Below is a small trained network, with its code and all its weights. Each question gives an input and a target symbol and asks what happens when units are switched off, that is, made to give their printed mean instead of their output.

import numpy as np


def w(rows, s, z=0):
    codes = np.array(rows[::2]) - 128.0
    scale = np.full(codes.shape[1], s)
    scale[-1] = z or s
    return codes * scale


def softmax(a):
    e = np.exp(a - a.max(-1, keepdims=True))
    return e / e.sum(-1, keepdims=True)


def log_softmax(a):
    a = a - a.max(-1, keepdims=True)
    return a - np.log(np.exp(a).sum(-1, keepdims=True))


def net(x, mask):
    ids = ['αγδελξπτφ'.index(c) for c in x.split()]
    T = len(ids)
    res = E[ids] + P[:T]
    u = 0
    for l in range(2):
        r = res
        for j in range(3):
            rows = slice(2 * j, 2 * j + 2)
            q, k, v = (r @ M[l][rows].T for M in (Q, K, V))
            z = softmax(np.where(np.tri(T) > 0, q @ k.T / 2**0.5, -1e9)) @ v
            o = O[l][rows]
            res = res + np.where(mask[u + j], z, o[:, -1]) @ o[:, :-1]
        u += 3
    return log_softmax(res[-1] @ U[:, :-1].T + U[:, -1])


Q, K, V, O = {}, {}, {}, {}
E = w([
[128,68,64,116],'α',
[141,91,80,182],'γ',
[253,108,107,213],'δ',
[198,77,194,179],'ε',
[81,148,64,50],'λ',
[93,173,197,93],'ξ',
[79,63,80,32],'π',
[144,98,134,158],'τ',
[162,149,155,186],'φ',
],0.02)
P = w([
[53,61,10,128],'0',
[93,172,114,145],'1',
[156,169,175,103],'2',
[171,65,45,37],'3',
[147,164,126,146],'4',
[208,36,151,13],'5',
[160,96,54,17],'6',
[76,116,52,70],'7',
[98,103,106,49],'8',
[179,77,65,94],'9',
[168,87,62,103],'10',
[73,185,130,126],'11',
[185,149,135,113],'12',
[154,64,2,30],'13',
],0.0055)
Q[0] = w([
[133,228,219,98],'0.h1',
[100,1,66,230],'0.h1',
[99,98,116,119],'0.h2',
[9,113,143,141],'0.h2',
[68,173,140,15],'0.h3',
[117,198,139,25],'0.h3',
],0.006)
K[0] = w([
[32,148,168,77],'0.h1',
[183,111,67,164],'0.h1',
[150,190,135,116],'0.h2',
[144,127,156,156],'0.h2',
[72,159,95,120],'0.h3',
[92,97,250,13],'0.h3',
],0.013)
V[0] = w([
[110,91,111,122],'0.h1',
[254,145,31,130],'0.h1',
[168,96,117,150],'0.h2',
[163,150,53,146],'0.h2',
[161,168,118,178],'0.h3',
[190,136,94,167],'0.h3',
],0.01)
O[0] = w([
[162,28,165,171,123],'0.h1',
[126,145,171,102,254],'0.h1',
[173,47,75,116,145],'0.h2',
[191,219,90,152,144],'0.h2',
[184,46,174,1,144],'0.h3',
[167,149,54,15,180],'0.h3',
],0.0062,0.0066)
Q[1] = w([
[174,95,137,2],'1.h1',
[88,58,75,62],'1.h1',
[176,89,107,101],'1.h2',
[77,163,156,186],'1.h2',
[78,126,100,9],'1.h3',
[151,100,69,211],'1.h3',
],0.0081)
K[1] = w([
[163,134,142,93],'1.h1',
[67,148,84,68],'1.h1',
[191,72,145,250],'1.h2',
[215,158,173,122],'1.h2',
[165,110,63,154],'1.h3',
[42,85,114,96],'1.h3',
],0.012)
V[1] = w([
[94,125,104,92],'1.h1',
[112,201,154,187],'1.h1',
[47,108,247,92],'1.h2',
[158,119,83,57],'1.h2',
[197,158,127,33],'1.h3',
[100,68,86,146],'1.h3',
],0.012)
O[1] = w([
[223,167,204,76,135],'1.h1',
[184,117,55,24,42],'1.h1',
[96,241,139,240,81],'1.h2',
[247,181,181,178,162],'1.h2',
[190,167,184,119,245],'1.h3',
[111,143,255,58,124],'1.h3',
],0.0067,0.011)
U = w([
[161,37,134,140,17],'α',
[163,35,89,71,180],'γ',
[205,167,160,71,170],'δ',
[149,14,154,155,85],'ε',
[151,144,63,2,73],'λ',
[134,128,113,172,253],'ξ',
[110,60,177,75,24],'π',
[152,50,135,118,36],'τ',
[176,99,99,106,97],'φ',
],0.0084,0.0036)

Each question gives the input, a string of symbols that net reads in full, and the target symbol t.
The units are the heads (2 rows each of Q, K, V and O). Each row of codes is followed by its name. A weight is (code - 128) times the scale printed after its matrix; where a second scale follows, it is the last column's (O and U).
mask holds one flag per head, layer by layer. A switched-off head (its flag False) gives its mean, the last column of its rows in O, instead of its output. The means were averaged over made-up inputs and are rounded, as every weight is.
A unit's drop is (log p(t) with every unit on - log p(t) with that unit switched off) / (log p(t) with every unit on - log p(t) with every unit switched off).
The circuit of an input: a set's keep is (log p(t) with only the set's units on - log p(t) with every unit switched off) / (log p(t) with every unit on - log p(t) with every unit switched off). Starting from all 6 units, units are removed one at a time, each time the one whose removal leaves the highest keep (on an exact tie, the one counted first), for as long as the keep stays at least 0.8.
units of the circuit, in order: the units of the circuit, biggest drop first
unit that matters most: the unit with the biggest drop
which heads matter: for each layer, one digit per head in row order, 1 if its drop is at least 0.15 and else 0, layers parted by /
drop of u: that unit's drop, to one decimal
input δ ξ δ ξ δ ξ ξ τ φ α, target δ: which heads matter -> 001 / 101
input γ γ γ φ τ, target γ: which heads matter -> 010 / 010
input ξ ξ φ, target ξ: units of the circuit, in order -> 1.h2
input ε ξ δ τ, target δ: units of the circuit, in order -> 0.h3, 1.h3
input ξ ε φ ξ φ ξ δ γ ξ τ ε α, target ξ: which heads matter -> 111 / 110
input δ ε α γ λ, target δ: which heads matter -> 001 / 011
input γ τ ξ λ ξ ε δ δ λ γ φ α, target δ: units of the circuit, in order -> 1.h3, 0.h3, 0.h1
input α α ξ ξ ξ ξ, target ξ: units of the circuit, in order -> 0.h3, 1.h2
input ξ φ ξ τ π, target ξ: which heads matter -> 011 / 010
input ξ ε δ ε ξ φ, target ξ: which heads matter -> 011 / 110
input ξ ξ α ε δ α λ δ δ τ γ γ, target δ: which heads matter -> 001 / 001
input α π τ ξ ξ α π, target π: units of the circuit, in order -> 1.h3, 1.h1
input λ γ γ, target γ: units of the circuit, in order -> 1.h2, 0.h2, 0.h3, 1.h3
input δ α ξ λ δ γ ξ δ, target δ: unit that matters most -> 0.h3
input ξ ξ ξ φ ξ γ ξ, target ξ: which heads matter -> 011 / 010
input λ ε γ, target γ: which heads matter -> 011 / 111
input δ φ ε ξ ξ δ ξ φ ε τ τ γ γ τ, target δ: which heads matter -> 001 / 001
input γ δ λ ξ τ λ ε ξ ξ π ξ τ π γ, target δ: drop of 1.h3 -> 0.5
input γ φ γ ξ α ξ ξ τ α ξ ξ δ, target γ: drop of 1.h2 -> 0.4
input ε δ λ ε, target δ: drop of 0.h3 -> 1.4
input ξ α ξ ξ λ ξ ξ π γ δ ε, target δ: drop of 1.h3 -> 0.6
input δ δ ξ π π δ δ ξ γ π α π, target δ: unit that matters most -> 1.h3
